Below is a small trained network, with its code and all its weights. Each question gives an input and a target symbol and asks what happens when units are switched off, that is, made to give their printed mean instead of their output.

import numpy as np


def w(rows, s, z=0):
    codes = np.array(rows[::2]) - 128.0
    scale = np.full(codes.shape[1], s)
    scale[-1] = z or s
    return codes * scale


def f(y):
    return y / 2 * (1 + np.tanh(0.7978845608 * (y + 0.044715 * y**3)))


def softmax(a):
    e = np.exp(a - a.max(-1, keepdims=True))
    return e / e.sum(-1, keepdims=True)


def log_softmax(a):
    a = a - a.max(-1, keepdims=True)
    return a - np.log(np.exp(a).sum(-1, keepdims=True))


def net(x, mask):
    ids = ['μξπτφψ'.index(c) for c in x.split()]
    T = len(ids)
    res = E[ids] + P[:T]
    u = 0
    for l in range(2):
        r = res
        for j in range(2):
            rows = slice(2 * j, 2 * j + 2)
            q, k, v = (r @ M[l][rows].T for M in (Q, K, V))
            z = softmax(np.where(np.tri(T) > 0, q @ k.T / 2**0.5, -1e9)) @ v
            o = O[l][rows]
            res = res + np.where(mask[u + j], z, o[:, -1]) @ o[:, :-1]
        u += 2
        y = f(res @ A[l][:, :-1].T + A[l][:, -1])
        res = res + np.where(mask[u : u + 12], y, B[l][:, -1]) @ B[l][:, :-1]
        u += 12
    return log_softmax(res[-1] @ U[:, :-1].T + U[:, -1])


Q, K, V, O, A, B = {}, {}, {}, {}, {}, {}
E = w([
[204,88,88,16,87,154,160,10],'μ',
[2,149,40,57,226,159,67,156],'ξ',
[151,197,126,131,127,122,44,88],'π',
[222,118,86,8,99,117,99,151],'τ',
[148,250,123,161,185,143,32,219],'φ',
[129,205,138,90,130,195,166,56],'ψ',
],0.0096)
P = w([
[141,109,160,191,118,126,138,95],'0',
[148,205,241,93,175,54,98,63],'1',
[150,114,221,197,206,86,139,119],'2',
[176,167,161,122,135,175,70,83],'3',
[129,80,146,227,52,142,164,181],'4',
[106,137,115,163,3,165,125,148],'5',
[155,149,151,190,128,43,216,148],'6',
[114,168,154,126,100,153,96,127],'7',
[142,164,156,155,166,68,160,132],'8',
[93,174,134,139,14,168,94,149],'9',
],0.007)
Q[0] = w([
[251,224,100,113,96,194,118,119],'L0H0',
[233,195,112,100,104,209,76,82],'L0H0',
[78,81,147,139,121,150,79,85],'L0H1',
[96,156,77,121,141,146,89,15],'L0H1',
],0.027)
K[0] = w([
[1,68,131,90,183,176,60,52],'L0H0',
[45,59,65,37,206,196,88,65],'L0H0',
[171,189,172,191,152,177,131,40],'L0H1',
[119,239,149,205,96,183,213,128],'L0H1',
],0.023)
V[0] = w([
[2,78,87,111,150,88,99,123],'L0H0',
[104,120,125,182,68,126,69,22],'L0H0',
[84,138,128,132,146,145,128,127],'L0H1',
[124,188,125,76,140,182,206,184],'L0H1',
],0.0083)
O[0] = w([
[2,54,134,136,152,122,118,156,129],'L0H0',
[131,167,115,113,110,100,167,59,254],'L0H0',
[156,123,82,127,123,164,145,92,121],'L0H1',
[128,118,126,180,164,201,131,85,226],'L0H1',
],0.0047,0.0021)
A[0] = w([
[99,19,242,181,122,98,127,137,55],'L0N0',
[129,209,120,130,162,159,120,235,29],'L0N1',
[71,44,49,192,100,119,89,86,70],'L0N2',
[141,132,197,138,66,74,97,126,55],'L0N3',
[209,177,122,188,126,3,221,107,2],'L0N4',
[120,35,134,163,220,161,74,92,37],'L0N5',
[94,102,199,96,167,156,140,143,60],'L0N6',
[134,108,41,191,149,97,96,67,104],'L0N7',
[56,74,63,178,97,159,174,190,95],'L0N8',
[58,108,238,86,146,42,212,186,31],'L0N9',
[201,101,197,235,13,113,151,139,29],'L0N10',
[117,82,52,177,127,125,107,68,81],'L0N11',
],0.0082,0.004)
B[0] = w([
[125,157,171,98,124,121,104,108,52],'L0N0',
[140,71,88,131,75,74,158,7,197],'L0N1',
[196,185,116,116,136,128,164,105,119],'L0N2',
[180,161,125,123,140,153,136,141,96],'L0N3',
[159,94,131,181,196,161,139,158,250],'L0N4',
[194,199,61,122,75,124,180,131,80],'L0N5',
[150,101,76,142,100,125,131,89,56],'L0N6',
[116,161,152,104,131,107,154,153,120],'L0N7',
[151,146,139,105,157,127,88,94,134],'L0N8',
[102,146,134,122,51,148,91,124,51],'L0N9',
[144,145,48,153,114,138,169,153,117],'L0N10',
[130,169,140,152,128,102,145,132,101],'L0N11',
],0.013,0.0012)
Q[1] = w([
[93,172,93,111,4,145,124,136],'L1H0',
[150,168,213,51,163,85,70,51],'L1H0',
[136,139,184,80,174,102,82,77],'L1H1',
[154,91,130,152,205,134,136,136],'L1H1',
],0.022)
K[1] = w([
[109,64,188,171,216,32,247,194],'L1H0',
[12,17,82,185,40,198,125,219],'L1H0',
[51,96,91,161,50,163,116,170],'L1H1',
[166,187,141,87,58,175,69,78],'L1H1',
],0.016)
V[1] = w([
[88,239,168,217,139,158,87,145],'L1H0',
[88,104,150,129,114,189,222,32],'L1H0',
[68,143,5,131,173,36,112,45],'L1H1',
[65,169,116,27,192,201,159,170],'L1H1',
],0.018)
O[1] = w([
[108,56,187,165,143,187,66,88,92],'L1H0',
[112,132,111,188,5,182,140,168,254],'L1H0',
[129,60,19,198,144,118,169,133,185],'L1H1',
[27,118,152,87,95,107,189,145,114],'L1H1',
],0.011,0.0046)
A[1] = w([
[168,115,208,117,141,93,128,101,53],'L1N0',
[143,91,145,142,93,133,79,208,177],'L1N1',
[134,143,98,123,132,63,125,75,139],'L1N2',
[145,163,120,154,91,121,164,152,59],'L1N3',
[189,124,179,151,88,101,111,176,83],'L1N4',
[26,126,98,146,204,169,197,144,101],'L1N5',
[188,168,178,168,134,112,178,129,73],'L1N6',
[50,50,77,73,151,117,96,222,105],'L1N7',
[6,150,41,144,160,139,121,108,147],'L1N8',
[124,153,207,97,119,110,144,133,96],'L1N9',
[178,138,135,120,145,73,116,117,2],'L1N10',
[34,87,71,151,130,64,119,103,34],'L1N11',
],0.012,0.0089)
B[1] = w([
[103,140,205,119,120,125,64,207,179],'L1N0',
[90,165,120,115,176,81,166,77,189],'L1N1',
[107,125,126,94,152,150,131,192,184],'L1N2',
[210,115,223,110,82,110,58,117,188],'L1N3',
[98,85,161,171,110,115,189,148,169],'L1N4',
[52,148,181,191,62,174,113,173,211],'L1N5',
[114,82,94,78,76,111,118,183,171],'L1N6',
[92,146,139,81,173,147,117,206,199],'L1N7',
[137,93,117,116,130,84,162,29,246],'L1N8',
[117,87,43,151,127,141,155,104,175],'L1N9',
[66,135,105,184,120,154,189,90,154],'L1N10',
[250,171,148,172,177,176,111,202,209],'L1N11',
],0.011,0.013)
U = w([
[221,130,150,144,2,94,132,174,93],'μ',
[180,117,145,181,71,148,146,178,2],'ξ',
[180,89,203,154,98,124,68,126,62],'π',
[124,150,89,71,104,83,143,143,211],'τ',
[230,84,68,184,104,102,128,85,180],'φ',
[105,94,141,175,20,114,164,31,195],'ψ',
],0.0036,0.0063)

Each question gives the input, a string of symbols that net reads in full, and the target symbol t.
The units are the heads (2 rows each of Q, K, V and O) and the neurons (one row each of A and B). Each row of codes is followed by its name. A weight is (code - 128) times the scale printed after its matrix; where a second scale follows, it is the last column's (O, A, B and U).
mask holds one flag per unit, layer by layer, with each layer's heads first. A switched-off unit (its flag False) gives its mean, the last column of its rows in O or B, instead of its output. The means were averaged over made-up inputs and are rounded, as every weight is.
A unit's drop is (log p(t) with every unit on - log p(t) with that unit switched off) / (log p(t) with every unit on - log p(t) with every unit switched off).
The circuit of an input: a set's keep is (log p(t) with only the set's units on - log p(t) with every unit switched off) / (log p(t) with every unit on - log p(t) with every unit switched off). Starting from the 12 units with the biggest drops (on a tie, the unit counted first), units are removed one at a time, each time the one whose removal leaves the highest keep (on an exact tie, the one counted first), for as long as the keep stays at least 0.8.
units of the circuit, in order: the units of the circuit, biggest drop first
unit that matters most: the unit with the biggest drop
top k neurons: the k neurons with the biggest drops, biggest first
k most important neurons of layer l: the k neurons of layer l with the biggest drops, biggest first
heads that matter: for each layer, one digit per head in row order, 1 if its drop is at least 0.15 and else 0, layers parted by /
input φ ψ μ μ φ π ψ μ, target φ: unit that matters most : L0N1
input ξ π ξ π, target ξ: units of the circuit, in order : (L1H1 L1N11)
input φ φ μ τ π π μ π ψ π, target μ: units of the circuit, in order : (L1H0 L0N4 L1N3)
input μ π ψ π φ π ξ ξ, target φ: units of the circuit, in order : (L0N1 L1N8 L1H1 L1N11)
input μ ψ μ ψ π, target ψ: heads that matter : 10 / 10
input ψ π ψ φ μ ψ τ ψ τ, target ψ: heads that matter : 00 / 10
input π π π μ, target π: top 2 neurons : (L1N0 L0N1)
input μ φ μ, target μ: heads that matter : 00 / 10
input ψ μ ψ ξ μ ξ μ μ μ, target ξ: heads that matter : 10 / 01
input μ μ τ τ ψ ξ ξ ξ ξ, target ξ: top 4 neurons : (L1N11 L0N4 L1N5 L0N1)
input π μ τ φ, target π: 2 most important neurons of layer 0 : (L0N10 L0N2)
input ξ μ φ φ μ ξ, target φ: heads that matter : 10 / 01
input τ μ μ π π ψ τ μ, target π: units of the circuit, in order : (L1H0 L1N0 L1H1 L0N1)
input μ ξ μ ξ, target μ: heads that matter : 10 / 11
input π ψ π, target π: heads that matter : 00 / 10
input φ π ξ π μ μ ψ π ψ, target ψ: top 2 neurons : (L1N8 L1N5)
input τ τ μ φ, target τ: top neuron : (L1N2)
input ψ π μ π φ μ μ ξ π, target φ: heads that matter : 10 / 01
input π ψ τ, target π: units of the circuit, in order : (L1H0 L1N0 L0N1)
input ξ φ π μ, target φ: units of the circuit, in order : (L1H1 L1N11 L1N8)
input μ μ τ τ π φ ψ μ ψ, target φ: most important neuron of layer 1 : (L1N5)
input τ τ π π μ ψ τ, target π: units of the circuit, in order : (L0N4 L1H0 L1N0 L0N1)
input μ π τ, target μ: units of the circuit, in order : (L1H0 L1N3)
input ψ π ξ φ, target φ: top 2 neurons : (L0N1 L1N11)
input π π ξ π ξ π, target ξ: top 2 neurons : (L1N11 L1N5)
input ψ τ φ, target ψ: units of the circuit, in order : (L1H0 L0N1 L1N11)
input φ μ μ ψ, target φ: units of the circuit, in order : (L0N1 L1H1 L0H0)
input τ π ψ ψ μ μ φ, target ψ: unit that matters most : L0N4
